Below are the code and all the weights of a small trained network. Each question names an input and a class and asks about switching units off, where a switched-off unit gives its printed mean instead of its output.

import numpy as np


def w(rows, s, z=0):
    codes = np.array(rows[::2]) - 128.0
    scale = np.full(codes.shape[1], s)
    scale[-1] = z or s
    return codes * scale


def f(y):
    return np.maximum(y, 0)


def log_softmax(a):
    a = a - a.max(-1, keepdims=True)
    return a - np.log(np.exp(a).sum(-1, keepdims=True))


def net(x, mask):
    res = np.array(x, float).reshape(1, 5) / 4 @ E
    y = f(res @ A[0][:, :-1].T + A[0][:, -1])
    res = res + np.where(mask, y, B[0][:, -1]) @ B[0][:, :-1]
    return log_softmax(res[-1] @ U[:, :-1].T + U[:, -1])


A, B = {}, {}
E = w([
[147,146,116,131],'x0',
[92,75,167,137],'x1',
[197,2,94,21],'x2',
[131,134,125,129],'x3',
[107,220,250,32],'x4',
],0.0072)
A[0] = w([
[189,96,132,204,254],'N1',
[108,168,154,49,86],'N2',
[178,80,22,240,103],'N3',
[144,157,121,98,101],'N4',
[108,134,150,242,186],'N5',
[107,125,21,144,132],'N6',
[146,221,157,248,81],'N7',
[187,93,122,50,74],'N8',
[153,118,81,175,74],'N9',
[176,140,210,119,83],'N10',
[211,185,69,133,196],'N11',
[18,187,65,215,122],'N12',
[136,98,14,254,110],'N13',
[60,181,143,193,102],'N14',
[203,36,34,71,114],'N15',
[134,214,169,34,86],'N16',
[127,115,69,178,111],'N17',
[32,108,117,108,193],'N18',
],0.008,0.0069)
B[0] = w([
[40,247,152,103,253],'N1',
[120,161,255,185,167],'N2',
[85,72,193,159,234],'N3',
[138,192,129,168,137],'N4',
[115,146,95,50,229],'N5',
[113,147,168,159,189],'N6',
[218,89,79,125,213],'N7',
[216,54,89,151,180],'N8',
[120,107,147,147,153],'N9',
[147,96,156,144,152],'N10',
[67,200,93,137,206],'N11',
[229,61,64,71,227],'N12',
[112,155,207,178,238],'N13',
[242,24,76,103,200],'N14',
[184,176,88,108,252],'N15',
[110,174,211,213,193],'N16',
[129,145,159,216,174],'N17',
[126,171,95,100,193],'N18',
],0.0069,0.0073)
U = w([
[84,149,254,227,51],'0',
[59,177,96,54,254],'1',
[220,91,53,59,81],'2',
],0.0079,0.0065)

Each question gives the input, the list of numbers given to net, and the class t.
The units are the neurons (one row each of A and B). Each row of codes is followed by its name. A weight is (code - 128) times the scale printed after its matrix; where a second scale follows, it is the last column's (A, B and U).
mask holds one flag per neuron, in row order. A switched-off neuron (its flag False) gives its mean, the last column of its row in B, instead of its output. The means were averaged over made-up inputs and are rounded, as every weight is.
A unit's drop is (log p(t) with every unit on - log p(t) with that unit switched off) / (log p(t) with every unit on - log p(t) with every unit switched off).
The circuit of an input: a set's keep is (log p(t) with only the set's units on - log p(t) with every unit switched off) / (log p(t) with every unit on - log p(t) with every unit switched off). Starting from the 12 units with the biggest drops (on a tie, the unit counted first), units are removed one at a time, each time the one whose removal leaves the highest keep (on an exact tie, the one counted first), for as long as the keep stays at least 0.8.
units of the circuit, in order: the units of the circuit, biggest drop first
unit that matters most: the unit with the biggest drop
k most important neurons: the k neurons with the biggest drops, biggest first
drop of u: that unit's drop, to one decimal
input [8,-8,7,3,-7], class 1: unit that matters most : N15
input [-7,7,4,8,7], class 0: units of the circuit, in order : (N2; N16)
input [0,8,1,0,-7], class 0: 2 most important neurons : (N13; N3)
input [-6,-8,6,5,-6], class 0: units of the circuit, in order : (N3; N13; N12)
input [2,-8,-1,8,3], class 0: 4 most important neurons : (N16; N5; N12; N15)
input [7,-6,-5,-1,-7], class 0: 4 most important neurons : (N13; N3; N17; N6)
input [1,-2,3,4,8], class 0: 2 most important neurons : (N16; N2)
input [-1,2,1,-7,-7], class 0: 2 most important neurons : (N13; N3)
input [4,0,3,7,8], class 0: 2 most important neurons : (N16; N2)
input [6,-1,-7,-7,-4], class 2: 3 most important neurons : (N12; N7; N14)
input [5,-8,-7,-7,-5], class 2: 2 most important neurons : (N12; N7)
input [-5,-1,3,7,8], class 0: 2 most important neurons : (N16; N2)
input [3,7,1,-6,-7], class 0: 2 most important neurons : (N13; N3)
input [2,-5,1,1,8], class 0: unit that matters most : N16
input [-3,-5,-6,-6,-2], class 2: drop of N12 : 0.4
input [4,8,-8,2,-5], class 2: drop of N14 : 0.2
input [5,-2,-6,8,3], class 2: drop of N14 : 0.2
